How the states are linked:
JN: zi>LM, za>GN, vi>JZ, lu>RD, ki>HG, ro>ZJ
CC: zi>JJ, za>HR, vi>ZT, lu>RH, ki>HM, ro>CQ
JM: zi>PQ, za>MM, vi>CL, lu>HN, ki>SJ, ro>FH
DS: zi>RJ, za>DR, vi>PP, lu>JM, ki>BS, ro>PQ
HF: zi>CD, za>FG, vi>ZL, lu>GG, ki>MB, ro>BD
FG: zi>MB, za>BD, vi>GG, lu>RJ, ki>ZL, ro>ZM
ZB: zi>GB, za>ZG, vi>CD, lu>MB, ki>LP, ro>HF
JJ: zi>PJ, za>HM, vi>HR, lu>CQ, ki>CC, ro>ZT
RH: zi>CQ, za>GS, vi>SG, lu>SN, ki>ZN, ro>MR
SN: zi>MR, za>RP, vi>PZ, lu>PF, ki>DN, ro>TC
ZN: zi>RH, za>SG, vi>MR, lu>DN, ki>GS, ro>SN
RD: zi>ZJ, za>PJ, vi>JJ, lu>HM, ki>HT, ro>CC
SG: zi>GS, za>SN, vi>DN, lu>PZ, ki>MR, ro>RP
HT: zi>RD, za>JJ, vi>CC, lu>HR, ki>PJ, ro>HM
ZG: zi>LP, za>HF, vi>MB, lu>ZL, ki>CD, ro>FG
SJ: zi>JM, za>CL, vi>FH, lu>MJ, ki>MM, ro>HN
CP: zi>JG, za>QF, vi>LF, lu>ZB, ki>GZ, ro>GB
PF: zi>TC, za>CP, vi>GZ, lu>LF, ki>JG, ro>QF
PQ: zi>PP, za>SJ, vi>MM, lu>FH, ki>JM, ro>CL
GB: zi>LF, za>LP, vi>ZG, lu>HF, ki>ZB, ro>CD
PP: zi>DR, za>JM, vi>SJ, lu>CL, ki>PQ, ro>MM
RP: zi>DN, za>TC, vi>PF, lu>CP, ki>PZ, ro>JG
TQ: zi>JC, za>LM, vi>JN, lu>GN, ki>MC, ro>HG
MM: zi>SJ, za>FH, vi>HN, lu>BP, ki>CL, ro>MJ
GG: zi>BD, za>RJ, vi>DS, lu>DR, ki>ZM, ro>BS
GZ: zi>CP, za>LF, vi>GB, lu>LP, ki>QF, ro>ZB
ZT: zi>HR, za>RH, vi>ZN, lu>SG, ki>CQ, ro>GS
MJ: zi>HN, za>DC, vi>JC, lu>MC, ki>BP, ro>TQ
MB: zi>HF, za>ZL, vi>BD, lu>ZM, ki>FG, ro>GG
TC: zi>PZ, za>JG, vi>CP, lu>QF, ki>PF, ro>GZ
FH: zi>CL, za>MJ, vi>BP, lu>JC, ki>HN, ro>DC
PJ: zi>HT, za>CC, vi>HM, lu>ZT, ki>JJ, ro>HR
LP: zi>ZB, za>CD, vi>HF, lu>FG, ki>ZG, ro>MB
MR: zi>SG, za>DN, vi>RP, lu>TC, ki>SN, ro>PZ
RJ: zi>ZM, za>BS, vi>DR, lu>PQ, ki>DS, ro>PP
DR: zi>BS, za>PQ, vi>JM, lu>MM, ki>PP, ro>SJ
DN: zi>SN, za>PZ, vi>TC, lu>JG, ki>RP, ro>PF
ZJ: zi>JZ, za>HT, vi>PJ, lu>CC, ki>RD, ro>JJ
CQ: zi>ZT, za>ZN, vi>GS, lu>MR, ki>RH, ro>SG
JZ: zi>GN, za>RD, vi>HT, lu>JJ, ki>ZJ, ro>PJ
ZM: zi>GG, za>DS, vi>BS, lu>PP, ki>RJ, ro>DR
BS: zi>DS, za>PP, vi>PQ, lu>SJ, ki>DR, ro>JM
HN: zi>FH, za>BP, vi>DC, lu>TQ, ki>MJ, ro>JC
HG: zi>JN, za>JZ, vi>ZJ, lu>HT, ki>GN, ro>RD
PZ: zi>RP, za>PF, vi>JG, lu>GZ, ki>TC, ro>CP
HR: zi>HM, za>CQ, vi>RH, lu>GS, ki>ZT, ro>ZN
BP: zi>MJ, za>JC, vi>TQ, lu>LM, ki>DC, ro>MC
CD: zi>ZG, za>MB, vi>FG, lu>BD, ki>HF, ro>ZL
HM: zi>CC, za>ZT, vi>CQ, lu>ZN, ki>HR, ro>RH
ZL: zi>FG, za>GG, vi>ZM, lu>DS, ki>BD, ro>RJ
QF: zi>GZ, za>GB, vi>ZB, lu>ZG, ki>LF, ro>LP
JG: zi>PF, za>GZ, vi>QF, lu>GB, ki>CP, ro>LF
LF: zi>QF, za>ZB, vi>LP, lu>CD, ki>GB, ro>ZG
BD: zi>ZL, za>ZM, vi>RJ, lu>BS, ki>GG, ro>DS
JC: zi>DC, za>MC, vi>LM, lu>HG, ki>TQ, ro>JN
GS: zi>ZN, za>MR, vi>SN, lu>RP, ki>SG, ro>DN
DC: zi>BP, za>TQ, vi>MC, lu>JN, ki>JC, ro>LM
CL: zi>MM, za>HN, vi>MJ, lu>DC, ki>FH, ro>BP
MC: zi>TQ, za>JN, vi>HG, lu>JZ, ki>LM, ro>GN
GN: zi>HG, za>ZJ, vi>RD, lu>PJ, ki>JZ, ro>HT
LM: zi>MC, za>HG, vi>GN, lu>ZJ, ki>JN, ro>JZ

The rows follow the links: the fewer symbols apart two states are, the more alike their rows tend to be.

Rows of some states; one shown again gets a slightly different row:
ZB [-30,-67,-39,87,5,28,-2,-26,9,-63,84,-30,-25,-52,-37,32,10,-15,-64,-2,16,-4,49,-76,26,-11,56,-97,-16,-90,9,23,-55,28,33,32,-52,-68,-18,21,4,44,68,11,30,-49]
PF [19,18,37,16,-33,33,-90,-87,16,-35,30,39,-1,86,18,-20,3,-33,36,-45,-35,-12,63,11,-79,-28,44,-29,37,-4,151,2,63,31,-32,-20,-6,-7,40,29,15,-3,24,9,-25,-83]
ZT [41,4,17,-56,-10,41,-80,51,2,-34,-45,12,10,45,45,-30,74,-15,-7,59,-53,-46,53,-42,-3,-45,-37,77,-14,1,9,-27,50,-13,1,59,30,-32,18,13,129,48,2,-68,50,-33]
ZN [68,-25,-7,-36,-33,26,-20,7,4,-35,-28,-17,-51,-20,63,-26,63,-39,-54,89,-16,-29,28,-72,23,-22,-27,4,-42,-94,-13,-65,29,9,31,39,-22,-27,-4,22,99,82,-33,-53,67,-62]
PP [-82,-26,3,36,51,-17,61,44,-1,-3,22,-15,8,-54,-84,53,-51,41,6,-40,69,26,-6,-4,28,15,18,-42,-15,2,-126,14,-88,20,30,23,-19,-19,10,35,-86,2,26,58,61,52]
PQ [-61,-20,-23,40,59,-39,67,51,-3,19,25,-24,15,-64,-74,45,-43,43,-7,-32,71,18,-35,1,52,20,18,-41,-32,4,-125,6,-90,7,20,26,-28,-18,5,20,-104,-19,34,50,33,50]
GB [-36,-62,-21,79,-3,41,-31,-19,8,-74,82,-8,-23,-33,-24,34,16,-3,-50,-6,19,-15,72,-66,5,-28,57,-86,-25,-81,11,21,-38,30,40,39,-45,-81,1,42,23,55,73,3,47,-51]
MM [-26,23,-46,35,61,-66,61,50,-44,54,0,-38,26,-53,-37,3,-28,36,-34,-43,32,7,-77,33,63,46,12,8,-18,36,-67,31,-53,-45,6,-5,-6,28,-29,-56,-107,-61,30,28,-68,65]
SN [109,-2,-25,0,-46,-13,0,-92,2,-10,7,-33,-55,5,65,-51,13,-56,-29,49,3,-4,-22,-23,-5,9,1,-52,-27,-118,80,-66,63,12,-7,-43,-56,29,4,-1,5,23,-25,-12,-24,-90]
JG [0,-1,36,24,-28,42,-106,-65,9,-50,37,47,5,83,13,-7,7,-29,37,-47,-31,-10,80,-4,-73,-47,32,-30,41,-4,130,5,58,31,-30,-5,-6,-34,42,44,29,6,38,7,-3,-62]
DN [103,18,-22,8,-40,-19,-22,-107,-2,-2,4,-19,-53,20,68,-47,-8,-68,-18,27,-1,8,-24,-12,-13,7,9,-48,-11,-93,97,-48,80,20,-19,-51,-44,39,12,-4,-2,6,-25,-3,-41,-96]
CD [-5,-42,-67,105,-22,0,50,-66,-3,-23,80,-33,-26,-58,-1,16,-19,-10,-71,-9,3,23,-2,-33,32,29,55,-100,9,-78,57,51,-49,0,22,-37,-46,-25,-47,-37,-47,3,37,14,-60,-24]
GN [54,29,2,-76,26,-58,52,44,-27,40,-72,-39,-21,-25,18,-30,-7,0,11,52,55,-3,-82,14,45,14,-59,34,-59,-26,-119,-103,30,-7,9,21,-19,58,18,15,-50,9,-50,10,43,1]
BS [-109,-35,41,27,23,22,46,22,31,-21,26,28,24,-31,-86,78,-33,48,36,-43,50,40,27,4,-20,-2,13,-43,24,47,-85,39,-86,41,14,14,11,-36,23,58,-39,0,5,63,78,59]
FG [-33,-5,-31,77,-33,17,59,-90,19,15,61,18,3,-17,-3,26,-37,3,-3,-51,-27,47,-3,22,-18,48,52,-73,68,9,99,91,-29,-1,-18,-86,-1,2,-44,-59,-40,-48,2,34,-87,25]
CL [-26,32,-47,18,54,-57,53,52,-43,69,-7,-26,35,-40,-5,-5,-33,42,-28,-38,9,9,-77,48,56,50,1,31,-5,64,-43,50,-42,-48,-1,-16,12,39,-39,-72,-94,-74,34,20,-87,74]
SJ [-33,12,-49,38,67,-64,61,51,-40,38,14,-41,13,-63,-37,17,-44,41,-28,-34,53,5,-67,13,62,29,13,-12,-33,18,-90,26,-66,-30,14,2,-26,27,-16,-35,-110,-44,42,29,-30,56]
HR [38,26,20,-63,-4,33,-93,56,-23,-19,-51,20,16,64,43,-45,67,-13,8,43,-60,-53,50,-25,-19,-48,-25,104,-11,30,23,-27,64,-24,-9,51,37,-19,8,-2,114,36,6,-67,25,-20]

Each walk starts at a row. The symbols on each line, taken left to right, move it on to the next state.
Answer with the state's row; about right is enough.
new walk
[49,24,24,8,-37,18,-74,-95,-2,-30,24,28,-13,81,33,-35,-9,-52,27,-34,-27,-10,29,13,-72,-12,30,-44,17,-22,154,-14,77,25,-31,-42,-22,5,43,15,-9,-12,11,6,-43,-81]
ki zi ro
[-31,-43,39,51,-14,63,-98,-30,26,-79,58,37,3,51,-19,19,16,-14,10,-39,-18,-22,102,-41,-60,-55,39,-44,25,-15,81,24,7,34,-3,37,-6,-66,35,62,36,35,64,3,39,-70]
ki lu vi
[-21,-20,-52,94,-24,-5,62,-89,5,11,63,-3,-10,-38,3,8,-31,-11,-34,-32,-10,34,-16,11,1,42,45,-81,41,-24,100,72,-37,4,-4,-81,-15,1,-49,-48,-48,-41,15,20,-95,3]
new walk
[-114,-45,52,27,7,41,35,7,36,-28,32,46,32,-15,-84,75,-33,44,54,-53,34,47,41,12,-38,-5,17,-44,56,51,-61,51,-83,36,4,4,14,-39,9,48,-26,0,-7,55,73,51]
ro za vi
[-32,38,-44,5,40,-49,50,47,-41,65,-18,-10,39,-26,-16,-8,-20,34,-9,-44,-10,11,-72,55,39,43,2,62,5,94,-19,58,-35,-59,-20,-10,34,41,-43,-83,-58,-77,24,-1,-87,89]
zi za
[-31,46,-25,-8,36,-30,45,54,-23,64,-33,9,54,-12,-6,-4,-7,33,-2,-29,-28,4,-48,61,22,30,-12,76,28,105,-12,62,-30,-58,-24,-23,49,38,-38,-81,-28,-74,5,-4,-84,93]
new walk
[-114,-38,47,30,-5,47,32,-7,44,-21,37,48,35,3,-71,76,-25,35,66,-61,15,45,38,23,-53,-12,21,-25,61,64,-20,64,-59,46,0,-13,26,-36,9,36,-9,-14,-16,50,44,60]
za ro
[-52,-9,-31,40,65,-56,73,54,-25,30,22,-36,-1,-64,-63,35,-47,43,-29,-38,63,20,-50,17,58,34,21,-32,-38,11,-110,20,-86,-8,25,17,-33,13,-3,0,-106,-25,40,47,-9,50]
za ki za ki
[-38,31,-6,-25,22,-13,33,68,-13,59,-50,11,54,-6,-3,3,0,33,25,-10,-28,11,-37,56,12,29,-24,81,29,124,-22,70,-28,-54,-16,-25,73,27,-46,-84,9,-63,-19,-19,-59,104]
new walk
[48,43,20,-65,1,21,-111,57,-21,-1,-47,16,31,74,44,-53,56,-12,10,30,-59,-54,29,3,-14,-47,-35,106,-8,45,38,-20,78,-27,-11,49,40,-5,22,-16,89,13,14,-61,-6,-14]
za lu
[91,-25,-27,-11,-34,-4,2,-51,0,-26,-11,-41,-58,-23,66,-35,40,-52,-51,94,-4,-12,-16,-55,26,4,-12,-32,-43,-128,15,-74,48,17,19,5,-52,1,-4,21,45,64,-37,-30,26,-83]
zi ro ki
[85,26,1,7,-44,-15,-31,-104,-1,-8,23,-2,-37,52,60,-47,-10,-56,-10,4,-7,-6,-5,6,-40,2,21,-49,10,-65,140,-35,79,13,-28,-56,-31,34,18,-6,-19,-5,-11,4,-55,-88]
new walk
[42,-32,-1,-39,-25,35,-42,21,11,-41,-32,-3,-33,6,42,-23,64,-28,-29,91,-29,-32,46,-68,24,-37,-31,33,-28,-71,-12,-53,39,8,31,56,-7,-32,2,25,118,75,-27,-66,80,-49]
lu za ki
[68,25,2,9,-41,3,-60,-104,7,-8,22,8,-27,63,43,-35,-12,-42,19,-19,-21,-5,4,12,-64,-4,36,-42,15,-49,151,-26,88,27,-40,-48,-27,28,29,9,-9,-6,-2,9,-60,-86]
zi za vi
[-13,-18,41,27,-12,49,-108,-49,15,-67,55,48,6,61,-19,14,16,-18,28,-43,-30,-24,90,-20,-68,-56,41,-33,29,-12,103,21,28,39,-6,23,-6,-46,38,52,40,19,51,7,27,-62]
new walk
[-47,-11,-12,71,-44,29,45,-77,21,8,53,36,17,-2,-19,39,-41,7,21,-56,-21,47,1,36,-33,38,46,-61,72,44,102,93,-43,3,-21,-80,13,-5,-38,-42,-31,-56,-13,36,-80,32]
za ki
[-105,-22,42,31,-17,50,41,-28,44,-19,30,56,34,8,-61,69,-36,33,57,-73,7,45,46,38,-64,1,31,-36,79,71,18,75,-47,36,-10,-36,38,-33,-9,18,1,-27,-19,47,17,57]
vi ki lu lu
[-43,33,17,-32,9,5,31,70,1,53,-53,28,58,6,-10,3,9,34,31,-12,-48,14,-20,47,3,10,-33,109,29,124,-32,56,-18,-46,-3,-13,71,12,-44,-61,41,-49,-31,-21,-25,109]
new walk
[-27,-5,42,-80,2,17,54,79,21,27,-70,15,18,-16,-14,16,11,28,41,58,12,17,-11,4,18,-7,-71,72,0,52,-136,-31,-24,1,17,36,45,0,-6,23,54,17,-88,-19,91,70]
vi vi ro
[74,64,8,-62,21,-22,-87,40,-50,32,-55,6,26,81,54,-73,29,-20,15,5,-47,-49,-21,25,-4,-23,-26,97,-13,60,40,-35,97,-43,-34,23,18,42,33,-21,19,-18,25,-47,-51,-21]
vi ki ki
[42,-16,11,-48,-16,45,-63,38,5,-44,-33,-8,-14,26,37,-25,73,-18,-13,76,-34,-41,56,-64,7,-43,-35,63,-25,-29,-8,-48,41,-7,21,59,13,-32,-3,18,130,71,-17,-70,62,-37]
new walk
[12,-4,30,-91,6,-25,58,70,6,29,-75,-24,-9,-33,0,4,7,8,26,70,39,3,-47,4,32,-2,-66,46,-46,-7,-146,-76,-7,5,24,28,2,24,16,29,3,25,-82,-5,87,37]
ki ki lu
[80,77,0,-67,27,-43,-69,37,-45,46,-57,-11,23,65,42,-71,10,-16,6,0,-16,-36,-44,46,-2,-20,-33,96,-19,38,32,-50,95,-41,-36,9,21,50,39,-21,-12,-31,16,-24,-55,-20]
zi zi
[100,68,-4,-67,35,-74,-27,35,-46,52,-61,-27,-6,36,46,-66,-5,-15,3,19,21,-28,-80,37,27,4,-31,57,-56,0,-15,-80,70,-27,-32,4,-20,80,28,-24,-55,-27,-7,-8,-43,-19]
